Below are the code and all the weights of a small trained network. Each question names an input and a class and asks about switching units off, where a switched-off unit gives its printed mean instead of its output.

import numpy as np


def w(rows, s, z=0):
    codes = np.array(rows[::2]) - 128.0
    scale = np.full(codes.shape[1], s)
    scale[-1] = z or s
    return codes * scale


def f(y):
    return np.maximum(y, 0)


def log_softmax(a):
    a = a - a.max(-1, keepdims=True)
    return a - np.log(np.exp(a).sum(-1, keepdims=True))


def net(x, mask):
    res = np.array(x, float).reshape(1, 5) / 4 @ E
    y = f(res @ A[0][:, :-1].T + A[0][:, -1])
    res = res + np.where(mask, y, B[0][:, -1]) @ B[0][:, :-1]
    return log_softmax(res[-1] @ U[:, :-1].T + U[:, -1])


A, B = {}, {}
E = w([
[71,50,168,114,145],'x0',
[218,49,28,159,94],'x1',
[70,112,19,82,108],'x2',
[176,159,181,76,11],'x3',
[148,75,102,22,185],'x4',
],0.012)
A[0] = w([
[104,153,72,222,88,100],'N1',
[152,97,93,205,91,157],'N2',
[156,156,239,146,147,140],'N3',
[67,65,108,87,158,104],'N4',
[172,167,57,51,33,153],'N5',
[155,44,148,129,181,156],'N6',
[32,194,69,134,108,178],'N7',
[87,134,71,110,196,254],'N8',
[84,131,175,88,74,122],'N9',
[177,204,93,182,118,251],'N10',
[138,208,187,192,93,155],'N11',
[112,104,182,161,180,72],'N12',
[250,216,137,163,160,17],'N13',
[125,115,175,167,194,58],'N14',
[140,19,89,180,136,54],'N15',
],0.013,0.0054)
B[0] = w([
[141,97,207,78,49,203],'N1',
[210,148,217,126,126,208],'N2',
[15,144,172,133,107,246],'N3',
[136,75,143,72,167,203],'N4',
[123,49,131,108,30,228],'N5',
[203,119,123,167,95,202],'N6',
[1,174,128,125,240,219],'N7',
[135,27,58,2,195,231],'N8',
[86,108,115,178,46,206],'N9',
[121,59,166,116,94,225],'N10',
[77,113,189,157,115,249],'N11',
[135,118,37,113,76,185],'N12',
[185,39,213,57,219,209],'N13',
[118,54,51,117,121,182],'N14',
[182,205,207,135,133,211],'N15',
],0.0095,0.015)
U = w([
[219,20,119,100,67,201],'0',
[55,183,138,191,10,60],'1',
[176,244,117,130,156,39],'2',
[66,162,207,142,159,255],'3',
[169,196,115,164,162,10],'4',
[86,101,14,118,183,108],'5',
[255,172,88,201,78,90],'6',
],0.0091,0.0049)

Each question gives the input, the list of numbers given to net, and the class t.
The units are the neurons (one row each of A and B). Each row of codes is followed by its name. A weight is (code - 128) times the scale printed after its matrix; where a second scale follows, it is the last column's (A, B and U).
mask holds one flag per neuron, in row order. A switched-off neuron (its flag False) gives its mean, the last column of its row in B, instead of its output. The means were averaged over made-up inputs and are rounded, as every weight is.
A unit's drop is (log p(t) with every unit on - log p(t) with that unit switched off) / (log p(t) with every unit on - log p(t) with every unit switched off).
The circuit of an input: a set's keep is (log p(t) with only the set's units on - log p(t) with every unit switched off) / (log p(t) with every unit on - log p(t) with every unit switched off). Starting from the 12 units with the biggest drops (on a tie, the unit counted first), units are removed one at a time, each time the one whose removal leaves the highest keep (on an exact tie, the one counted first), for as long as the keep stays at least 0.8.
units of the circuit, in order: the units of the circuit, biggest drop first
k most important neurons: the k neurons with the biggest drops, biggest first
drop of u: that unit's drop, to one decimal
input [0,1,3,-3,-4], class 3: units of the circuit, in order : N7
input [0,2,-7,4,-8], class 3: units of the circuit, in order : N13, N3
input [6,-8,-3,-4,-4], class 1: 3 most important neurons : N12, N3, N13
input [-3,-1,8,-4,-5], class 5: units of the circuit, in order : N7, N8
input [6,-7,4,3,-7], class 1: 2 most important neurons : N9, N13
input [-6,-1,-8,-6,0], class 0: 2 most important neurons : N7, N14
input [-6,2,-8,-7,-7], class 0: 2 most important neurons : N13, N7
input [2,0,-8,7,-3], class 3: 2 most important neurons : N13, N5
input [7,-4,2,-8,-1], class 5: drop of N4 : 0.0
input [7,1,-7,7,5], class 1: drop of N3 : 0.2
input [1,-4,1,0,5], class 5: drop of N2 : 0.1
input [-3,-4,-5,-2,7], class 5: drop of N15 : 0.1
